(in the rows, 128 means zero)
Each row of numbers stands for one node and depends on some of the facts below. Use the named rows to name the rest.

Some rows with their names:
tidrime: [ 95 199 130 181 188  99 125  87 106 160  84 193 124  87 149 109 175 126
 124  88 161 126 171 124 140 152 128 169]
kizi: [131 111 130 123 121 136 137 131 141 121 141 123 125 115 136 135 109 127
 124 130 124 122 122 128 120 134 139 110]
plusa: [146  98 125 123 127 133 143 142 127 112 124 137 131 102 134 141 118 137
 136 149 126 131 125 131 117 143 132 108]
grogolil: [137 167 144 110 131 142 128 110 129 142 134  95 141 141 111 142 180 125
 136 130 122 117 117 128 112  99 120 112]
leskodri: [130 100 126 121 115 128 130 150 139 114 139 124 130 129 130 131  96 128
 134 149 124 134 114 131 132 134 123 148]
pirar: [142 114 126 116 134 137 136 137 142 108 123 134 126 104 141 136 113 130
 124 125 121 123 127 134 114 139 136  98]
drutu: [149  73 121 121  75 128 136 117 122 130 107 102 131 148  91 126  98 129
 130  91 114 131 127 127 138 131 135 163]
zatrun: [132 109 131 123 114 132 120 149 142 122 131 119 127 138 123 125  89 126
 123 130 120 135 118 128 134 125 123 137]
liril: [142 136 122 140 127 128 133 137 153 109 120 160 125  96 127 135 100 132
 129 133 134 125 137 125 108 135 116 129]
plogrur: [152  84 119 106 103 125 150 106 143 104  94 113 125 118 115 122 130 131
 125  80 113 112 135 129 113 149 147 112]
skadru: [128 202 140 168 108 141 131 142 165 142 114 198 143 105 117 129 183 114
 143 123 174 153 149  92 107  98  85 185]
gasto: [ 94 141 140 155 215 125 139 153  85 135 104 179 121  91 208 124 131 127
 112 109 141  87 108 152 144 146 128 152]
nosoluk: [134 149 145 110 131 137 114 123 132 144 134  76 144 169 112 137 174 128
 137 154 107 110 130 131 132  85 117 132]
zeflu: [125 120 133 114 123 135 125 127 137 130 149 107 135 143 122 140 159 123
 139 145 121 124 116 134 126 112 131 127]
gridruk: [136 184 138 109 131 142 120 112 116 141 125  98 141 158 112 142 206 127
 137 136 124 107 124 125 112  86 108 101]
klaflos: [126  98 140 121 130 153 137 165 145 124 150 137 131 113 161 138 117 120
 126 145 129 125 105 125 126 114 129 143]
drasin: [133 178 139 138 103 135 158 138 132 145 122 130 144 131  94 111 149 121
 142 101 158 191 118 104 116 120 106 155]
trelepin: [126 173 129 125 126 115 111 111 147 127 131  95 141 169  93 135 159 127
 146 152 119 124 130 136 126 105  92 154]
buguk: [129 100 135 118 116 142 134 144 137 135 142 126 130 128 131 130 115 125
 126 127 126 137 121 120 133 124 141 126]

There are 4 kinds of fact about the nodes: σ, β, Ψ, Ω.
σ: is directly part of; β: is of sort; Ψ: points at; Ω: belongs to class
σ(telem, nisis); σ(vone, gasto); σ(fusezo, gasto); σ(nabakol, flikim); σ(plusa, dratrus); σ(stalur, buskor); σ(zatrun, nisis)
σ(taves, gasto); σ(zuklur, buskor); σ(nuklus, nisis); σ(pirar, flikim); σ(fetu, flozo); σ(roko, sotre); σ(nusko, dratrus)
σ(pumo, baklabir); σ(tilol, sotre); σ(zavi, flozo); σ(naza, sotre); σ(fopak, mibra); σ(droflo, gasto); σ(gepek, sotre)
σ(drasin, morakla); σ(gisku, baklabir); σ(vibrifal, gasto); σ(zostepe, kunek); σ(staplom, sotre); σ(migrer, flozo); σ(brasis, dratrus)
σ(butem, sotre); σ(katam, griridrel); σ(drutu, sotre); σ(vudro, vitos); σ(fluklaflu, flozo); σ(riskun, gasto); σ(mabris, flozo)
σ(klaflos, gasto); σ(puvos, gasto); σ(dibron, mibra); σ(drigo, sotre); σ(tilo, flozo); σ(flofe, griridrel); σ(dinus, mikem)
σ(labrolum, flikim); σ(triplok, flozo); σ(drumu, gasto); σ(skadru, gasto); σ(bruflu, dratrus); σ(brozibi, baklabir); σ(grovur, flikim)
σ(nosoluk, vazir); σ(guroplem, sotre); σ(fluvun, flikim); σ(nozan, buskor); σ(zufla, nisis); σ(stuzal, sotre); σ(rifal, labe)
σ(plogrur, sotre); σ(nuve, dratrus); σ(kugin, mibra); σ(leskodri, buskor); σ(paflen, vazir); σ(sabu, nisis); σ(kilun, nisis)
σ(bruban, gasto); σ(regorur, labe); σ(pitam, buskor); σ(skidun, beme); σ(kizi, mibra); σ(rebir, dratrus); σ(grogolil, beme)
σ(gimis, flikim); σ(kleko, flozo); σ(gomo, bridim); σ(brostor, baklabir); σ(buguk, raskis); σ(miken, labe); σ(vaba, vitos)
σ(ledrur, buskor); σ(munal, buskor); σ(plusku, flimik); σ(nafa, sotre); σ(kitra, flozo); σ(degros, sotre); σ(trelepin, morakla)
σ(liril, buskor); σ(gridruk, labe); σ(fezok, dratrus); σ(trore, baklabir); σ(kloplon, mibra); σ(raskes, griridrel); σ(pigrupluk, flikim)
σ(branol, bridim); σ(trodek, griridrel); σ(pleplir, mikem); σ(skunuk, raskis); σ(grimil, flozo); σ(vavon, beme); σ(stafum, beme)
σ(foskam, baklabir); σ(sinaklak, mibra); σ(nomun, nisis); σ(rane, buskor); σ(zeflu, nisis); σ(lesko, vitos); σ(luga, beme)
σ(ligu, buskor); σ(kisuman, griridrel); σ(pleflusko, tidrime); σ(bulon, morakla); σ(plemel, labe); σ(musen, griridrel); σ(sisu, griridrel)
σ(bapir, mibra); σ(grezur, dratrus); σ(drala, labe); σ(gimok, flikim); σ(pitek, flozo); σ(barun, gasto); σ(stutrul, buskor)
σ(vivotu, flozo); σ(suskom, flozo); σ(stasku, morakla); σ(kanel, griridrel); σ(vatron, nisis); σ(gromene, mikem); β(telem, 693)
β(vone, 206); β(fusezo, 206); β(nabakol, 951); β(plusa, 211); β(stalur, 686); β(zatrun, 206); β(taves, 412)
β(zuklur, 206); β(nuklus, 211); β(pirar, 211); β(fetu, 206); β(roko, 951); β(nusko, 412); β(pumo, 206)
β(tilol, 686); β(zavi, 211); β(naza, 206); β(fopak, 211); β(droflo, 206); β(gepek, 951); β(drasin, 206)
β(gisku, 951); β(vibrifal, 951); β(zostepe, 951); β(staplom, 951); β(migrer, 211); β(brasis, 951); β(butem, 412)
β(katam, 206); β(drutu, 206); β(vudro, 206); β(fluklaflu, 412); β(riskun, 206); β(mabris, 206); β(klaflos, 206)
β(puvos, 693); β(dibron, 206); β(drigo, 951); β(tilo, 951); β(flofe, 412); β(dinus, 686); β(labrolum, 206)
β(triplok, 693); β(drumu, 206); β(skadru, 686); β(bruflu, 412); β(brozibi, 206); β(grovur, 951); β(nosoluk, 206)
β(guroplem, 951); β(fluvun, 206); β(nozan, 206); β(zufla, 206); β(stuzal, 206); β(rifal, 412); β(plogrur, 211)
β(nuve, 206); β(kugin, 693); β(leskodri, 206); β(paflen, 412); β(sabu, 206); β(kilun, 206); β(bruban, 693)
β(regorur, 686); β(pitam, 211); β(skidun, 206); β(kizi, 412); β(rebir, 686); β(grogolil, 412); β(gimis, 686)
β(kleko, 412); β(gomo, 206); β(brostor, 206); β(buguk, 206); β(miken, 206); β(vaba, 206); β(ledrur, 951)
β(munal, 206); β(plusku, 412); β(nafa, 211); β(kitra, 206); β(degros, 211); β(trelepin, 206); β(liril, 211)
β(gridruk, 951); β(fezok, 206); β(trore, 206); β(kloplon, 412); β(raskes, 412); β(pigrupluk, 951); β(branol, 206)
β(trodek, 951); β(pleplir, 206); β(skunuk, 951); β(grimil, 951); β(vavon, 206); β(stafum, 206); β(foskam, 693)
β(sinaklak, 206); β(nomun, 412); β(rane, 206); β(zeflu, 206); β(lesko, 412); β(luga, 686); β(ligu, 686)
β(kisuman, 206); β(pleflusko, 206); β(bulon, 211); β(plemel, 206); β(musen, 206); β(sisu, 206); β(bapir, 686)
β(grezur, 206); β(drala, 951); β(gimok, 206); β(pitek, 693); β(barun, 951); β(stutrul, 206); β(vivotu, 686)
β(suskom, 693); β(stasku, 412); β(kanel, 206); β(vatron, 211); β(gromene, 412); Ψ(zuklur, paflen); Ψ(nuklus, bulon)
Ψ(nuklus, skadru); Ψ(nuklus, tilo); Ψ(tilol, nisis); Ψ(tilol, vitos); Ψ(drasin, vitos); Ψ(zostepe, skadru); Ψ(staplom, stuzal)
Ψ(migrer, zeflu); Ψ(butem, flofe); Ψ(butem, zuklur); Ψ(puvos, buskor); Ψ(flozo, kloplon); Ψ(flozo, paflen); Ψ(tilo, stasku)
Ψ(tilo, bruban); Ψ(drumu, butem); Ψ(drumu, nuklus); Ψ(drumu, stutrul); Ψ(skadru, bulon); Ψ(brozibi, triplok); Ψ(grovur, skadru)
Ψ(nosoluk, tidrime); Ψ(stuzal, bulon); Ψ(stuzal, tilo); Ψ(stuzal, grovur); Ψ(stuzal, vitos); Ψ(nuve, sabu); Ψ(paflen, vaba)
Ψ(kilun, skadru); Ψ(bruban, bulon); Ψ(skidun, riskun); Ψ(mibra, trelepin); Ψ(mibra, tidrime); Ψ(mibra, flozo); Ψ(mibra, nisis)
Ψ(grogolil, zostepe); Ψ(gimis, vivotu); Ψ(gimis, nisis); Ψ(ledrur, bulon); Ψ(ledrur, drasin); Ψ(trelepin, rifal); Ψ(trelepin, vivotu)
Ψ(gridruk, nisis); Ψ(kloplon, nuklus); Ψ(nisis, skadru); Ψ(grimil, stuzal); Ψ(zeflu, rifal); Ψ(zeflu, liril); Ψ(luga, gomo)
Ψ(ligu, stuzal); Ψ(griridrel, gomo); Ψ(pleflusko, drasin); Ψ(drala, flofe); Ψ(drala, riskun); Ψ(stutrul, grovur); Ψ(vivotu, bulon)
Ψ(vatron, skadru); Ψ(vatron, tidrime); Ω(telem, 60); Ω(vone, 379); Ω(nabakol, 361); Ω(plusa, 349); Ω(stalur, 349)
Ω(zatrun, 361); Ω(taves, 361); Ω(nuklus, 349); Ω(fetu, 379); Ω(roko, 60); Ω(nusko, 707); Ω(tilol, 137)
Ω(fopak, 457); Ω(droflo, 349); Ω(drasin, 238); Ω(zostepe, 199); Ω(staplom, 150); Ω(migrer, 349); Ω(brasis, 224)
Ω(butem, 979); Ω(katam, 60); Ω(drutu, 224); Ω(fluklaflu, 224); Ω(riskun, 538); Ω(klaflos, 60); Ω(puvos, 51)
Ω(dibron, 379); Ω(drigo, 349); Ω(flofe, 379); Ω(dinus, 224); Ω(labrolum, 150); Ω(triplok, 325); Ω(skadru, 979)
Ω(brozibi, 361); Ω(grovur, 137); Ω(nosoluk, 238); Ω(fluvun, 807); Ω(nozan, 238); Ω(stuzal, 707); Ω(rifal, 224)
Ω(nuve, 361); Ω(leskodri, 707); Ω(sabu, 457); Ω(kilun, 379); Ω(bruban, 807); Ω(regorur, 807); Ω(pitam, 538)
Ω(skidun, 979); Ω(kizi, 137); Ω(rebir, 457); Ω(grogolil, 60); Ω(gimis, 224); Ω(kleko, 807); Ω(gomo, 979)
Ω(buguk, 979); Ω(vaba, 60); Ω(ledrur, 60); Ω(munal, 979); Ω(plusku, 361); Ω(nafa, 51); Ω(kitra, 137)
Ω(degros, 457); Ω(trelepin, 379); Ω(liril, 807); Ω(gridruk, 60); Ω(fezok, 60); Ω(kloplon, 224); Ω(pigrupluk, 60)
Ω(branol, 60); Ω(pleplir, 60); Ω(skunuk, 51); Ω(grimil, 979); Ω(vavon, 349); Ω(stafum, 807); Ω(foskam, 379)
Ω(sinaklak, 60); Ω(nomun, 224); Ω(zeflu, 325); Ω(lesko, 707); Ω(luga, 379); Ω(ligu, 137); Ω(kisuman, 361)
Ω(pleflusko, 979); Ω(bulon, 457); Ω(plemel, 538); Ω(musen, 224); Ω(sisu, 807); Ω(bapir, 150); Ω(drala, 707)
Ω(gimok, 379); Ω(pitek, 538); Ω(barun, 199); Ω(vivotu, 51); Ω(suskom, 60); Ω(stasku, 349); Ω(vatron, 137)

Which node is each row?
No name comes twice in this set of rows, the named rows included.
[123 162 147 118 159 137  88 117 169 135 148  90 143 160 133 154 202 119
 141 178 102  58 139 138 126  63 102 152] : drumu
[150 106 125 128 100 113  97  66 175 140 111 102 134 138 105 145 184 129
 135 133 100  34 195 115 132 100 151 163] : butem
[134  81 120 109  82 125 148 106 145 113 117  93 124 143 114 118 124 123
 127  81 113 120 125 125 131 137 149 136] : naza
[129 191 133 126 123 121 119 117 142 129 127  88 143 173  86 134 166 125
 150 147 122 133 119 138 123 103  86 147] : kilun
[134 106 114 124 140 117  77 116 143 120 134 105 126 152 136 153 154 138
 132 197  96  36 170 134 136 100 130 132] : drala
[125  91 123 166 113 127  93 145 190 123 145 195 121  86 148 147  86 124
 127 170 141  81 171 107 134 119 124 201] : riskun
[103 207 145 126 236 112  96  74  68 160  93  84 139 171 148 138 246 131
 127 114  98  65 135 174 142  97 120 117] : mibra
[142 194 133 144 136 123 121 100 153 134 116 136 145 121  98 146 208 130
 154 144 138 115 156 122 102 105  95 140] : nuklus
[145 177 140 115 132 141 104 121 102 143 112  85 150 186  97 147 187 128
 142 137 112 130 118 140 120  76  85 135] : gimis
[131 100 125 110 128 125 121 154 113  98 121  98 129 165 130 135 107 131
 133 150 102 131 108 149 134 131 119 113] : luga
[129 121 129 123 130 144 136 170 132 106 133 140 123 110 166 133 118 126
 119 148 135  95 110 124 119 119 117 120] : vibrifal
[127  94 127 118 117 133 141 145 134 119 147 119 131 130 127 131 116 128
 137 148 125 140 117 127 133 139 136 135] : vavon
[127 114 128 151 112 123 100 111 188 144 141 164 128 106 129 137 146 123
 132 156 136  93 188  99 135 109 144 173] : vaba
[131 108 124 129 125 142 139 163 120 113 134 150 126 113 159 143 114 129
 129 162 141 109 104 126 120 123 116 130] : barun

The same nodes again, as new rows of numbers:
Named rows:
fetu: [145  96 103 159 144 150 158 198 137 132 169 125 146 156]
zuklur: [134 109 109  71 139 140 149 112 115  85  87 150 129 187]
vudro: [133 123 109 142 131 145 119 131 133 120 147 149 124 135]
drasin: [134  85 130 110 130 156 166  97 129 128  70 122 139 172]
zavi: [158 112  92 168 138 155 150 216 124 121 148 151 136 159]
nuklus: [ 80 128 142 159  96 204 202 139  78 177  66 140  89 165]
pitam: [142 123 122 143 113 144 151 143 150 122 142 154 118 129]
nusko: [119  95  88 138 133 113 141 123 132 147 148 143 109 115]
paflen: [122  99  80  81 144  95 149 110 108 107  78 142 123 175]
grogolil: [ 89  99  81 110 126 129 154 134  97 131 125 126 105 134]
kleko: [135  87  69 159 155 116 153 194 119 153 155 152 123 146]
ligu: [157 104 145 118 126 166 162 113 110 110  54 158 122 167]
luga: [155 117 140 118 117 153 163 138 107 108 120 122 132 155]
barun: [153 131 129 139 127 181 129 127 134  88 136 148  89 115]
tilo: [155 107 118 173 141 201 168 186 104 141  71 152 133 189]
raskis: [132 113 114 140 106 107  81 144 107 137 138 130 120 144]
mibra: [119 115 118  97 107 105 112 142  76 125 103 119 113 185]
gasto: [125 115 131 139 115 121  87 126 127 109 125 130  86 122]
morakla: [132 116 117 144 107 110  83 144 103 138 130 129 120 144]

Rows to name:
No name comes twice in this set of rows, the named rows included.
[139  97 146 217 142 213 184 169  85 172  29 142 126 181] : vivotu
[131 112 129 136 132 150 148 109 161 102 155 125  99 117] : vone
[106 115  90 142 150 113 130 103 148 104 121 148  79 106] : taves
[141 108  95 162 148 156 140 204 131 130 162 157 142 159] : mabris
[129 116 119 136 120 145 136 132 148 134 155 156 124 135] : plemel
[107 106 128 130 116 162 144 132 179 101 135 165 101 113] : droflo
[123 122 125 137 138 155 129 113 155  94 146 150  90 120] : fusezo
[139  83  65 158 163 123 151 184 106 143 162 133 124 140] : fluklaflu
[127 108 117 119 109 111  96 137  88 132 102 124 121 170] : griridrel
[152 127  95 133 133 163 143  57  85 140 175 154 159 123] : drutu
[146 129 111 147 121 151 131 139 130 113 139 146 120 130] : pirar
[118 104 121 131 127 174 130 121 154  94 146 142  96 107] : klaflos
[157 127 115 113 113 189 167  64  93 137  59 177 172 161] : staplom
[132  91 126 136 131 198 185   8  75 176  12 162 159 175] : stuzal

